Below are the code and all the weights of a small trained network. Each question names an input and a class and asks about switching units off, where a switched-off unit gives its printed mean instead of its output.

import numpy as np


def w(rows, s, z=0):
    codes = np.array(rows[::2]) - 128.0
    scale = np.full(codes.shape[1], s)
    scale[-1] = z or s
    return codes * scale


def norm(h):
    return h / np.sqrt((h * h).mean(-1, keepdims=True) + 1e-5)


def f(y):
    return y / 2 * (1 + np.tanh(0.7978845608 * (y + 0.044715 * y**3)))


def log_softmax(a):
    a = a - a.max(-1, keepdims=True)
    return a - np.log(np.exp(a).sum(-1, keepdims=True))


def net(x, mask):
    res = np.array(x, float).reshape(1, 7) / 4 @ E
    u = 0
    for l in range(2):
        y = f(norm(res) @ A[l][:, :-1].T + A[l][:, -1])
        res = res + np.where(mask[u : u + 7], y, B[l][:, -1]) @ B[l][:, :-1]
        u += 7
    return log_softmax(norm(res)[-1] @ U[:, :-1].T + U[:, -1])


A, B = {}, {}
E = w([
[205,199,193,157,59,92],'x0',
[37,117,146,120,106,63],'x1',
[200,153,114,218,22,107],'x2',
[145,102,33,107,178,208],'x3',
[152,159,146,98,175,121],'x4',
[117,231,139,47,40,185],'x5',
[129,105,185,1,214,73],'x6',
],0.0057)
A[0] = w([
[213,139,143,162,121,85,29],'0.n1',
[131,196,126,137,64,105,196],'0.n2',
[180,148,75,163,146,249,247],'0.n3',
[30,106,91,182,104,142,6],'0.n4',
[163,78,89,137,21,179,65],'0.n5',
[149,120,105,151,138,183,23],'0.n6',
[103,73,138,220,149,101,208],'0.n7',
],0.017,0.0023)
B[0] = w([
[15,133,186,177,74,76,209],'0.n1',
[189,155,134,199,134,249,238],'0.n2',
[189,173,34,237,52,253,254],'0.n3',
[66,59,80,83,37,51,205],'0.n4',
[210,152,113,220,152,115,222],'0.n5',
[197,152,123,120,91,101,160],'0.n6',
[179,185,103,196,123,174,234],'0.n7',
],0.015,0.0088)
A[1] = w([
[159,233,208,117,99,129,80],'1.n1',
[130,207,254,136,38,104,129],'1.n2',
[128,121,114,115,176,160,153],'1.n3',
[108,151,146,95,176,177,253],'1.n4',
[106,176,105,107,108,194,189],'1.n5',
[112,111,188,193,141,226,126],'1.n6',
[89,66,119,214,117,29,207],'1.n7',
],0.016,0.0038)
B[1] = w([
[156,80,9,181,126,59,193],'1.n1',
[200,222,131,175,99,247,224],'1.n2',
[192,161,126,93,182,182,144],'1.n3',
[176,85,50,109,181,212,167],'1.n4',
[207,71,61,81,125,160,202],'1.n5',
[175,99,12,88,144,113,249],'1.n6',
[212,165,103,139,52,200,198],'1.n7',
],0.012)
U = w([
[126,85,119,50,202,142,182],'0',
[80,107,202,135,156,73,19],'1',
[59,65,116,94,53,68,70],'2',
[194,138,54,210,72,165,228],'3',
[67,123,231,150,152,28,3],'4',
[42,144,187,149,155,44,17],'5',
[71,110,250,150,141,41,8],'6',
[104,171,226,148,98,103,24],'7',
],0.012,0.0046)

Each question gives the input, the list of numbers given to net, and the class t.
The units are the neurons (one row each of A and B). Each row of codes is followed by its name. A weight is (code - 128) times the scale printed after its matrix; where a second scale follows, it is the last column's (A, B and U).
mask holds one flag per neuron, layer by layer. A switched-off neuron (its flag False) gives its mean, the last column of its row in B, instead of its output. The means were averaged over made-up inputs and are rounded, as every weight is.
A unit's drop is (log p(t) with every unit on - log p(t) with that unit switched off) / (log p(t) with every unit on - log p(t) with every unit switched off).
most important unit: the unit with the biggest drop
k most important neurons: the k neurons with the biggest drops, biggest first
top k neurons in layer l: the k neurons of layer l with the biggest drops, biggest first
drop of u: that unit's drop, to one decimal
input [1,-8,-7,-4,-4,2,6], class 0: top 2 neurons in layer 0 -> (0.n3 0.n1)
input [5,6,-4,7,-3,-5,4], class 0: most important unit -> 0.n4
input [-2,6,-1,-1,-8,3,6], class 2: 2 most important neurons -> (0.n5 0.n7)
input [-3,2,-5,-2,-5,-7,7], class 0: 4 most important neurons -> (0.n4 0.n1 0.n5 0.n3)
input [-7,8,1,-6,7,1,7], class 0: top 3 neurons in layer 0 -> (0.n1 0.n4 0.n5)
input [-4,5,-2,-3,-2,2,-3], class 2: top 3 neurons in layer 0 -> (0.n4 0.n3 0.n5)
input [-8,6,-8,3,5,2,-5], class 2: top 2 neurons in layer 0 -> (0.n4 0.n5)
input [7,1,-4,8,4,7,7], class 0: top 2 neurons in layer 1 -> (1.n2 1.n7)
input [5,5,-4,-4,8,1,8], class 0: top 2 neurons in layer 1 -> (1.n7 1.n4)
input [-4,-3,-1,-1,4,0,5], class 0: drop of 0.n3 -> 0.2
input [-7,-6,-8,-1,2,6,6], class 0: drop of 1.n4 -> 0.0
input [-7,-6,-8,-1,2,0,6], class 0: drop of 0.n3 -> 0.1
